Below are the code and all the weights of a small trained network. Each question names an input and a class and asks about switching units off, where a switched-off unit gives its printed mean instead of its output.

import numpy as np


def w(rows, s, z=0):
    codes = np.array(rows[::2]) - 128.0
    scale = np.full(codes.shape[1], s)
    scale[-1] = z or s
    return codes * scale


def f(y):
    return y / 2 * (1 + np.tanh(0.7978845608 * (y + 0.044715 * y**3)))


def log_softmax(a):
    a = a - a.max(-1, keepdims=True)
    return a - np.log(np.exp(a).sum(-1, keepdims=True))


def net(x, mask):
    res = np.array(x, float).reshape(1, 7) / 4 @ E
    y = f(res @ A[0][:, :-1].T + A[0][:, -1])
    res = res + np.where(mask, y, B[0][:, -1]) @ B[0][:, :-1]
    return log_softmax(res[-1] @ U[:, :-1].T + U[:, -1])


A, B = {}, {}
E = w([
[124,129,126,126,126,124,132,124,128,128],'x0',
[123,126,129,147,138,126,124,146,124,130],'x1',
[123,133,118,121,130,105,138,126,124,131],'x2',
[110,99,199,65,125,97,103,173,45,85],'x3',
[78,149,126,116,251,134,96,60,147,91],'x4',
[117,125,115,125,131,123,115,147,132,135],'x5',
[140,39,96,167,101,49,87,96,155,73],'x6',
],0.013)
A[0] = w([
[167,106,161,113,99,88,156,206,64,107,213],'neuron 1',
[138,222,70,165,154,179,173,125,192,230,201],'neuron 2',
[177,94,167,93,46,152,191,209,56,197,255],'neuron 3',
[174,69,22,192,87,93,131,109,159,152,209],'neuron 4',
[90,136,86,168,216,139,85,51,188,70,165],'neuron 5',
[91,160,186,109,207,116,87,93,111,126,184],'neuron 6',
[96,102,187,74,139,85,110,135,69,88,191],'neuron 7',
[159,91,87,187,44,123,128,121,158,164,203],'neuron 8',
[153,255,117,116,161,189,162,143,124,229,233],'neuron 9',
[76,190,196,73,184,155,116,140,71,132,170],'neuron 10',
[128,43,129,128,133,67,90,145,115,14,128],'neuron 11',
[146,118,70,188,68,126,141,148,142,135,170],'neuron 12',
],0.0077,0.0048)
B[0] = w([
[123,162,126,93,18,98,71,136,101,145,211],'neuron 1',
[214,46,68,173,98,107,39,35,36,24,227],'neuron 2',
[146,167,177,140,1,84,66,201,161,171,253],'neuron 3',
[140,57,189,206,173,91,132,65,154,176,219],'neuron 4',
[53,200,41,175,211,92,189,73,194,47,234],'neuron 5',
[60,116,94,66,156,203,172,135,84,74,209],'neuron 6',
[84,103,94,89,100,219,130,184,55,86,215],'neuron 7',
[175,56,218,174,137,74,147,112,147,227,201],'neuron 8',
[142,109,98,85,66,212,77,143,6,104,242],'neuron 9',
[52,157,121,27,133,208,218,172,89,146,219],'neuron 10',
[192,55,66,155,117,125,133,54,81,55,224],'neuron 11',
[149,106,219,189,133,116,152,111,134,200,179],'neuron 12',
],0.0072,0.013)
U = w([
[189,104,138,145,77,118,57,131,78,125,251],'0',
[121,121,74,130,152,146,112,99,84,60,153],'1',
[101,254,158,109,72,133,98,196,135,166,45],'2',
[71,164,152,90,165,171,191,177,103,149,54],'3',
[151,107,188,165,154,103,146,113,189,192,170],'4',
[107,164,102,175,192,83,154,106,237,103,32],'5',
],0.0097,0.002)

Each question gives the input, the list of numbers given to net, and the class t.
The units are the neurons (one row each of A and B). Each row of codes is followed by its name. A weight is (code - 128) times the scale printed after its matrix; where a second scale follows, it is the last column's (A, B and U).
mask holds one flag per neuron, in row order. A switched-off neuron (its flag False) gives its mean, the last column of its row in B, instead of its output. The means were averaged over made-up inputs and are rounded, as every weight is.
A unit's drop is (log p(t) with every unit on - log p(t) with that unit switched off) / (log p(t) with every unit on - log p(t) with every unit switched off).
The circuit of an input: a set's keep is (log p(t) with only the set's units on - log p(t) with every unit switched off) / (log p(t) with every unit on - log p(t) with every unit switched off). Starting from all 12 units, units are removed one at a time, each time the one whose removal leaves the highest keep (on an exact tie, the one counted first), for as long as the keep stays at least 0.8.
units of the circuit, in order: the units of the circuit, biggest drop first
top k neurons: the k neurons with the biggest drops, biggest first
drop of u: that unit's drop, to one decimal
input [4,-1,0,-6,8,8,2], class 5: units of the circuit, in order	(neuron 5)
input [0,-1,-2,-2,-1,-7,-8], class 0: top 2 neurons	(neuron 2; neuron 5)
input [-1,7,3,-4,4,-4,1], class 5: units of the circuit, in order	(neuron 5; neuron 7)
input [-8,6,-3,2,1,-6,-1], class 3: top 2 neurons	(neuron 2; neuron 3)
input [-8,2,-5,3,0,8,0], class 2: units of the circuit, in order	(neuron 2; neuron 4)
input [-5,6,5,-2,-1,-5,-7], class 0: units of the circuit, in order	(neuron 2; neuron 5)
input [2,4,5,7,2,7,3], class 1: top 2 neurons	(neuron 11; neuron 3)
input [7,6,7,1,0,0,0], class 2: top 2 neurons	(neuron 2; neuron 11)
input [-2,-2,-4,-8,1,-1,3], class 5: top 2 neurons	(neuron 5; neuron 3)
input [-3,-3,-6,2,7,-6,-6], class 3: top 2 neurons	(neuron 10; neuron 11)
input [7,6,1,4,8,3,-2], class 3: top 2 neurons	(neuron 10; neuron 2)
input [-4,-1,-1,3,1,-5,-1], class 3: top 2 neurons	(neuron 2; neuron 3)
input [2,2,-3,-5,4,-3,4], class 5: drop of neuron 1	0.0
input [-6,-2,5,-1,-6,-6,7], class 4: drop of neuron 8	0.1
input [-6,-7,7,7,1,1,-3], class 3: units of the circuit, in order	(neuron 10)
input [1,0,5,0,0,2,2], class 4: drop of neuron 2	0.3
